[[-28  -5  19 -14  -2  -6  -2  -2]
 [-30  -7   2 -19   5 -10 -13   0]
 [-10 -11  -7  17  39  -3 -23 -15]
 [ -7   4  41  -6 -29   6  26   2]
 [  5   7  33  -4 -34   8  29   6]
 [-27  -9  -1  -8  20  -9 -19  -6]
 [-10   3  42  -8 -28   5  25   2]
 [-30  -7   1 -18   7 -10 -14  -1]
 [-29  -7   1 -19   6 -10 -14   0]
 [ 42   8 -46  14   4   4  -4   8]] ⇒ -1

[[  6  10  22   9   8 -10   7]
 [ 11  -9  23  -5   1 -15   6]
 [ 15   8  33   0   6  -4  -1]
 [ 11   3  28   5  10  -9  11]
 [  0  18  25   0  -6  -1  -2]
 [  0  12  21   7   1  -6   9]
 [ 11   6  30  -7  -7  -2   0]] ⇒ -2

[[ 32  21  35  37  23  25]
 [ 33  20  36  40  23  23]
 [-21  35 -23   8 -29  26]
 [ -2  -4  -2  45 -32 -12]
 [ 34  19  36  41  23  23]
 [ 23  39  18 -19  15  40]
 [-18  37 -21  -3 -27  30]
 [ 33  20  36  40  23  23]] ⇒ 40

[[ 35 -42   4   5 -43 -18 -45 -44]
 [-43  34   6   4  35   3  40  39]
 [  8 -34  28  30 -34 -18 -38 -38]
 [ 12  36  -1   3  34  45  -1   2]
 [ -9 -23  38  40 -23 -23 -25 -25]] ⇒ -38

[[  1  -3   5  17 -10  -4   6   6  17]
 [  3  13  11   6  15   7  -5 -21   5]
 [ 37  16   2  21  -9  21 -13 -24  35]
 [-25   4  26  -9  24 -13  -8 -10 -35]
 [-20   0  -8 -16   3   2   0   0 -17]] ⇒ 35

[[ 27 -20  26 -29  25   4   4 -18   1  26]
 [ 34  14   9  36 -14  16  26 -25 -21   5]
 [-10  -5  44  10 -32  18   7  25 -37 -32]
 [-29  32  10   2   5 -19  -5  19   8 -40]
 [ 20 -27   5  -5  -3 -38  22   0  -3 -43]
 [-26  26  16  -8  35  -5  39  -2 -22 -13]] ⇒ -40

[[ 10  -8  10  20 -10  -2 -17 -26]
 [  2  -7  13  17 -12 -15 -14 -15]
 [  8  -7  36   9   0   7  -9  -2]
 [  7 -15  28  -3   1 -16  -8  -7]
 [ 10 -14  27   4  12  -4 -12   3]
 [ 25 -22  13  -8  10   3  -7   8]
 [ 13 -14   5   0  20  -8 -28  11]
 [ -1 -21   8   8  26   3 -25  13]
 [  8 -25  12  -6  22 -16 -16  17]
 [ 21 -12   5  -9  18 -16 -22  23]
 [  6  -6  11   2  35  -9   2  19]
 [ 25 -17  10 -13  28 -29  -7  23]] ⇒ 23
---
[ -5 -28 -33  38   6 -40] result: -33
[-17   7 -38  -3  17 -18  -8] result: -38
[ 37   0  22  44  23  -4 -23] result: 22
[ 42  41  12   8 -14 -25] result: 12
[ 27   8 -19 -28 -44] result: -19
[  1  19   7 -39 -17] result: 7
[ 1 27 46  2 12 40 40] result: 46
---
[2064 2956 2353 9005 6286 9638] >> 9638, 9005

[-141 -829 -449  902] >> 902, -141

[[ 285 -166 -744 -723]
 [ 715 -166 -779 -745]] >> 715, 285

[8161 6831 6217 2690] >> 8161, 6831

[235  63  69  59   3] >> 235, 69

[[ 465 -712   92 -817  548   25]
 [ 694 -394 -648 -441   16 -189]] >> 694, 548

[7925 7771 1133 7520 9050] >> 9050, 7925

[90 94 97 72 98 18] >> 98, 97
---
[  3  31   9 -36] | -36, 3

[[ 14  11   3   1  38  26]
 [-29   5 -36   5   6 -15]
 [-44 -12  16  15 -14  -7]] | 26, -44

[ 21  -3   6 -42  12  11 -27] | -27, 21

[[-42 -30 -14 -23]
 [-40 -31 -13 -22]
 [ 16   9  -5   1]] | -23, 16

[-20  33 -44 -14 -41] | -41, -20

[[-11  36  -1   6  -4]
 [ 13 -21   8  27 -15]] | -4, 13

[ 32  36 -37  10 -19] | -19, 32

[[-18   3 -26  23  30]
 [-18 -42  34  36 -26]
 [ 30 -42 -41  23  -1]] | 30, 30

[[ -3  18 -32 -12  15 -18   5]
 [ -3  30 -25 -23  18 -30  10]
 [ -5  18  42   8 -10 -23  -2]] | 5, -5
---
[[ 13 -15  -5 -34  14  19]
 [ 14 -15  -4 -34  14  20]
 [  0  -9  12   4 -23 -20]]	13

[[-11  30  29  26  -2  42]
 [ 13   0 -10  37 -21  44]
 [ -7   7   3  22  35  23]]	-11

[[  1 -15  -2  45 -20   8]
 [ 19 -15  10   0 -15 -22]
 [  3   1  -2   0 -15 -22]]	1

[[ 40 -17  35  30 -10 -11]
 [ 16 -19  11  39 -29 -20]
 [-21  27 -20  26 -26  17]]	40

[[  1  31   7  -1  21  19]
 [ 19   8  -1  39  26 -24]
 [  7  33   9   9  23  10]]	1

[[17  8 15 12]
 [16 10 18 44]
 [25 20 29 30]]	17

[[-31  -7   1 -20   7 -11]
 [-30  -7  -2 -19   9 -11]
 [ -5   5  42  -7 -32   7]]	-31

[[ 43 -17  25 -40 -14  -1]
 [ 38  44  31 -20 -16   2]
 [ 43 -14  26 -41 -20   1]]	43
---
[-0.17  0.05 -0.12 -0.06  0.10  0.01  0.11]	0.11
[-0.12  0.11  0.18  0.02  0.08 -0.07]	-0.07
[ 0.137 -0.061 -0.056 -0.016  0.062 -0.138]	-0.138
[ 1.845 -1.761  1.632  0.533  0.723 -0.640]	-0.640
[-0.20 -0.16  0.13  0.14  0.03 -0.09]	-0.09
[   1.668   12.186 -105.697  -86.381  -35.148  121.548]	121.548
[ 0.173 -0.009 -0.135  0.065  0.019 -0.158]	-0.158
[ 0.12  0.19  0.06  0.05 -0.06  0.17 -0.13]	-0.13
[-1.13  0.62 -0.62  1.42]	1.42
[-16.704  17.794  -9.138  -8.550 -15.451]	-15.451
---
[-10  12   1  39  31  10 -32] ==> -10
[-35 -27  17  -2] ==> -35
[ -1 -29 -26   2  40  35  30] ==> -1
[ 22  38  16   4 -21] ==> 22
[  0 -20  34  21   9] ==> 0
[ 38   6 -13 -27  27  -8] ==> 38
[  4 -32 -10  17 -12 -30 -26] ==> 4
[ 20 -33  12  44 -15 -35] ==> 20
[-29  -9  42   3] ==> -29
[ 10 -33  14   7   7  13 -12] ==> 10
---
[4 5 4 7 1 5 4] ans = 4, 4

[[ 19 183 207 188 191  78 164]
 [204 130 221 220 192 214  58]] ans = 19, 58

[[3662 4369 4877 8964 5958 5756]
 [3588 5337 4798 4231 3227 4576]] ans = 3662, 4576

[[30  7 24 50 36 49 23]
 [75 59 31 63 65 24 29]] ans = 30, 29

[[2745 2744 1315 2220]
 [1591 2692 2993 1309]
 [1137 3821 2192 8262]] ans = 2745, 8262

[-17  46  25 -26] ans = -17, -26

[[4901 2389 4809 9067]
 [4489 2415 4972 8934]] ans = 4901, 8934

[[ 22  21   3   2  20 -24 -12]
 [ -6  39  -7 -10  37 -35 -16]] ans = 22, -16

[9 7 1 1 5 7 1] ans = 9, 1

[[-12  16   5 -22 -15  15]
 [ 32 -15  -2 -35  25  -9]] ans = -12, -9
